Below are the code and all the weights of a small trained network. Each question names an input and a target symbol and asks about switching units off, where a switched-off unit gives its printed mean instead of its output.

import numpy as np


def w(rows, s, z=0):
    codes = np.array(rows[::2]) - 128.0
    scale = np.full(codes.shape[1], s)
    scale[-1] = z or s
    return codes * scale


def f(y):
    return np.maximum(y, 0)


def softmax(a):
    e = np.exp(a - a.max(-1, keepdims=True))
    return e / e.sum(-1, keepdims=True)


def log_softmax(a):
    a = a - a.max(-1, keepdims=True)
    return a - np.log(np.exp(a).sum(-1, keepdims=True))


def net(x, mask):
    ids = ['ΓΔζημπτ'.index(c) for c in x.split()]
    T = len(ids)
    res = E[ids] + P[:T]
    u = 0
    for l in range(2):
        r = res
        for j in range(3):
            rows = slice(2 * j, 2 * j + 2)
            q, k, v = (r @ M[l][rows].T for M in (Q, K, V))
            z = softmax(np.where(np.tri(T) > 0, q @ k.T / 2**0.5, -1e9)) @ v
            o = O[l][rows]
            res = res + np.where(mask[u + j], z, o[:, -1]) @ o[:, :-1]
        u += 3
        y = f(res @ A[l][:, :-1].T + A[l][:, -1])
        res = res + np.where(mask[u : u + 8], y, B[l][:, -1]) @ B[l][:, :-1]
        u += 8
    return log_softmax(res[-1] @ U[:, :-1].T + U[:, -1])


Q, K, V, O, A, B = {}, {}, {}, {}, {}, {}
E = w([
[131,253,165,144,133,186,148,86,130,119,98],'Γ',
[89,226,205,128,96,165,162,104,127,91,164],'Δ',
[153,210,115,138,82,96,170,141,146,77,113],'ζ',
[123,189,100,104,107,110,111,96,62,115,96],'η',
[209,130,93,104,122,171,140,103,89,100,114],'μ',
[101,190,116,110,133,148,156,41,177,81,83],'π',
[120,130,144,114,115,105,62,33,161,143,153],'τ',
],0.017)
P = w([
[79,99,86,243,151,231,136,172,80,112,78],'0',
[168,172,115,173,182,143,106,137,122,72,100],'1',
[156,135,107,152,109,164,86,165,127,99,112],'2',
[146,106,131,132,106,130,137,157,117,147,117],'3',
[142,99,115,101,84,124,141,159,124,173,131],'4',
[141,95,95,83,67,102,156,138,120,193,141],'5',
[149,89,91,64,59,87,179,115,117,214,160],'6',
[148,83,70,42,53,73,207,92,111,229,161],'7',
[136,96,51,30,55,46,231,78,113,254,173],'8',
],0.0062)
Q[0] = w([
[148,168,137,122,91,123,127,129,91,122,127],'L0H1',
[98,125,156,107,117,120,145,120,130,137,153],'L0H1',
[184,170,134,72,58,99,185,3,67,118,121],'L0H2',
[92,119,140,144,177,109,255,121,146,240,100],'L0H2',
[77,22,144,196,232,133,99,232,136,119,126],'L0H3',
[165,123,174,152,114,109,77,101,150,194,178],'L0H3',
],0.024)
K[0] = w([
[161,131,117,95,102,137,169,99,134,166,130],'L0H1',
[123,111,141,133,152,103,119,143,136,142,126],'L0H1',
[142,41,145,44,81,36,51,58,230,180,183],'L0H2',
[220,232,205,148,107,120,136,131,138,229,137],'L0H2',
[75,201,197,182,186,251,125,84,206,137,89],'L0H3',
[117,116,133,111,110,95,152,73,225,185,195],'L0H3',
],0.021)
V[0] = w([
[69,192,125,88,179,94,198,174,99,128,92],'L0H1',
[94,136,110,231,94,72,58,100,151,149,155],'L0H1',
[89,116,201,107,138,134,108,86,66,126,246],'L0H2',
[58,41,83,131,129,88,146,57,189,59,148],'L0H2',
[120,97,167,172,197,144,70,127,171,136,127],'L0H3',
[158,149,125,53,124,144,152,108,60,182,106],'L0H3',
],0.014)
O[0] = w([
[184,182,106,142,177,109,128,109,254,171,161,156],'L0H1',
[167,108,215,163,33,174,84,165,187,189,67,111],'L0H1',
[39,167,22,151,180,143,58,221,149,113,232,184],'L0H2',
[79,101,137,53,177,164,44,227,134,37,60,201],'L0H2',
[54,153,46,134,197,157,149,74,125,124,124,2],'L0H3',
[171,119,101,162,40,123,77,111,120,86,145,235],'L0H3',
],0.0063,0.0095)
A[0] = w([
[118,85,59,171,169,87,155,131,150,115,80,18],'L0N1',
[108,137,130,100,123,118,137,142,144,182,184,68],'L0N2',
[128,114,127,166,110,87,130,103,166,162,121,43],'L0N3',
[138,130,130,87,136,95,159,102,148,184,137,2],'L0N4',
[99,21,114,134,62,147,157,162,120,223,124,11],'L0N5',
[118,68,137,127,173,93,148,134,151,179,140,42],'L0N6',
[108,79,160,123,145,118,135,79,133,141,117,36],'L0N7',
[126,48,103,136,254,80,105,60,154,156,167,14],'L0N8',
],0.016,0.0028)
B[0] = w([
[138,95,103,76,44,213,116,89,158,114,143,139],'L0N1',
[149,156,139,110,149,104,148,111,178,165,108,183],'L0N2',
[111,158,103,134,75,170,92,162,122,146,149,253],'L0N3',
[53,93,91,95,112,155,140,169,115,138,160,230],'L0N4',
[157,111,142,173,103,107,141,106,154,4,211,149],'L0N5',
[138,100,121,139,142,140,161,123,145,147,163,128],'L0N6',
[157,186,176,165,158,103,122,148,125,152,118,145],'L0N7',
[127,117,194,152,58,154,160,124,51,13,175,171],'L0N8',
],0.013,0.0036)
Q[1] = w([
[87,77,82,140,185,188,79,173,132,130,135],'L1H1',
[188,95,134,127,121,129,220,46,62,199,91],'L1H1',
[159,164,102,161,132,94,137,66,90,136,141],'L1H2',
[80,230,134,146,68,158,64,197,104,146,250],'L1H2',
[122,178,144,67,59,97,97,128,123,161,131],'L1H3',
[109,100,89,123,4,181,25,218,135,98,222],'L1H3',
],0.027)
K[1] = w([
[144,114,125,218,67,148,152,189,43,75,106],'L1H1',
[52,146,183,168,179,243,119,45,173,137,124],'L1H1',
[168,91,206,116,165,164,118,110,151,155,181],'L1H2',
[230,63,113,52,79,15,109,209,85,140,153],'L1H2',
[95,48,102,42,91,100,128,99,106,117,121],'L1H3',
[82,54,151,121,108,33,3,107,164,176,150],'L1H3',
],0.025)
V[1] = w([
[108,176,76,147,76,91,234,187,187,56,80],'L1H1',
[233,75,90,144,157,223,211,181,131,94,146],'L1H1',
[87,124,121,125,88,51,147,107,143,114,134],'L1H2',
[99,170,87,110,114,71,66,115,101,198,47],'L1H2',
[100,102,150,153,137,176,131,132,108,151,87],'L1H3',
[169,146,140,191,100,153,195,201,160,9,160],'L1H3',
],0.016)
O[1] = w([
[194,173,225,89,175,100,134,77,132,117,116,252],'L1H1',
[95,159,132,37,72,28,58,160,37,173,115,130],'L1H1',
[145,142,156,159,90,186,112,134,181,151,116,137],'L1H2',
[45,131,181,117,101,166,24,105,164,142,121,125],'L1H2',
[196,135,169,129,120,173,172,89,156,146,148,101],'L1H3',
[130,95,3,80,26,99,179,155,167,73,40,213],'L1H3',
],0.0054,0.017)
A[1] = w([
[145,31,117,181,147,178,139,157,168,115,175,110],'L1N1',
[101,74,183,78,62,153,111,89,85,104,109,107],'L1N2',
[144,146,120,111,103,72,195,34,109,190,148,15],'L1N3',
[44,74,59,57,167,119,144,172,110,116,121,115],'L1N4',
[164,84,181,163,100,95,114,166,136,92,78,4],'L1N5',
[151,105,205,177,226,85,114,190,47,148,111,13],'L1N6',
[39,79,44,100,101,166,194,57,123,229,167,56],'L1N7',
[78,96,165,125,91,153,253,211,139,223,99,1],'L1N8',
],0.011,0.003)
B[1] = w([
[151,109,86,84,121,40,156,131,67,128,112,167],'L1N1',
[166,141,98,148,180,108,147,144,152,162,98,254],'L1N2',
[69,49,115,183,142,174,160,151,129,79,156,214],'L1N3',
[122,141,217,197,124,175,107,91,171,182,161,232],'L1N4',
[50,130,157,104,221,149,102,104,70,176,177,226],'L1N5',
[80,31,40,163,81,157,160,154,169,108,78,178],'L1N6',
[97,145,82,2,126,128,131,54,128,140,120,175],'L1N7',
[153,25,210,148,155,117,121,187,200,192,140,173],'L1N8',
],0.0092,0.011)
U = w([
[64,75,129,108,140,150,114,84,159,125,134,5],'Γ',
[101,143,60,212,235,110,144,159,200,146,140,64],'Δ',
[112,45,179,167,151,116,136,171,195,129,105,26],'ζ',
[150,136,184,222,55,94,87,66,124,174,145,223],'η',
[96,33,140,204,112,101,138,110,100,38,129,182],'μ',
[125,106,199,72,197,90,111,103,130,72,76,234],'π',
[5,26,108,174,189,198,4,201,191,33,83,127],'τ',
],0.0036,0.0029)

Each question gives the input, a string of symbols that net reads in full, and the target symbol t.
The units are the heads (2 rows each of Q, K, V and O) and the neurons (one row each of A and B). Each row of codes is followed by its name. A weight is (code - 128) times the scale printed after its matrix; where a second scale follows, it is the last column's (O, A, B and U).
mask holds one flag per unit, layer by layer, with each layer's heads first. A switched-off unit (its flag False) gives its mean, the last column of its rows in O or B, instead of its output. The means were averaged over made-up inputs and are rounded, as every weight is.
A unit's drop is (log p(t) with every unit on - log p(t) with that unit switched off) / (log p(t) with every unit on - log p(t) with every unit switched off).
The circuit of an input: a set's keep is (log p(t) with only the set's units on - log p(t) with every unit switched off) / (log p(t) with every unit on - log p(t) with every unit switched off). Starting from the 12 units with the biggest drops (on a tie, the unit counted first), units are removed one at a time, each time the one whose removal leaves the highest keep (on an exact tie, the one counted first), for as long as the keep stays at least 0.8.
circuit, biggest first: the units of the circuit, biggest drop first
most important unit: the unit with the biggest drop
top k neurons: the k neurons with the biggest drops, biggest first
top k neurons in layer l: the k neurons of layer l with the biggest drops, biggest first
which heads matter: for each layer, one digit per head in row order, 1 if its drop is at least 0.15 and else 0, layers parted by /
input η τ Γ Γ Γ, target τ: which heads matter => 011 / 110
input π Γ Γ τ, target μ: circuit, biggest first => [L0N8 L0H3]
input Γ π μ τ, target η: which heads matter => 011 / 100
input Γ ζ η ζ Γ π π η, target π: which heads matter => 011 / 000
input η τ ζ τ τ, target π: circuit, biggest first => [L1H1]
input Γ η μ, target μ: circuit, biggest first => [L0H2 L1N3 L0H1]
input τ τ Γ ζ Δ τ π, target π: circuit, biggest first => [L1H1 L0H2 L1N3]
input π η Γ Γ Δ, target Δ: circuit, biggest first => [L0H2 L0N2]
input μ Γ Γ, target μ: circuit, biggest first => [L0H2 L1N3 L1H2]
input Γ Γ ζ Δ τ ζ, target π: which heads matter => 101 / 100
input π Δ η, target π: which heads matter => 010 / 000
input Γ ζ ζ Γ, target ζ: circuit, biggest first => [L0H2 L1N8 L0N4 L0H3]
input τ τ τ Γ ζ Γ Γ, target π: which heads matter => 011 / 100
input η μ μ Γ μ τ, target η: which heads matter => 111 / 100
input Γ τ Δ Δ, target ζ: top 2 neurons => [L0N8 L1N8]
input ζ Γ τ, target π: top 2 neurons in layer 0 => [L0N8 L0N4]
input η Γ ζ Δ μ τ τ ζ Δ, target τ: which heads matter => 111 / 001
input μ τ Γ Γ ζ μ μ τ π, target τ: circuit, biggest first => [L0H2]
input ζ Γ ζ Γ Γ Γ, target Γ: circuit, biggest first => [L1N7 L0H2 L0N4 L0H1]
input τ η τ μ τ τ τ Γ, target η: most important unit => L1N4
input τ Γ Γ Δ, target ζ: top 2 neurons => [L0N5 L1N8]
input η η π ζ μ, target π: which heads matter => 010 / 000
input π η τ Δ τ, target τ: circuit, biggest first => [L0H2 L1H2]
input η τ Γ Γ η, target τ: circuit, biggest first => [L0H2 L1H2]
input τ τ τ Γ Γ, target Δ: which heads matter => 001 / 110
input ζ Γ ζ, target ζ: which heads matter => 011 / 000
input η Δ η Γ, target η: circuit, biggest first => [L0H2]
input Γ Γ Γ Γ, target Γ: circuit, biggest first => [L0H2 L1N7 L0N4 L0H1]
input Γ Γ Γ η τ τ τ ζ, target π: circuit, biggest first => [L0H2 L1H1 L1N3]
input Γ η τ η Γ π τ ζ μ, target τ: top 3 neurons in layer 0 => [L0N8 L0N2 L0N5]
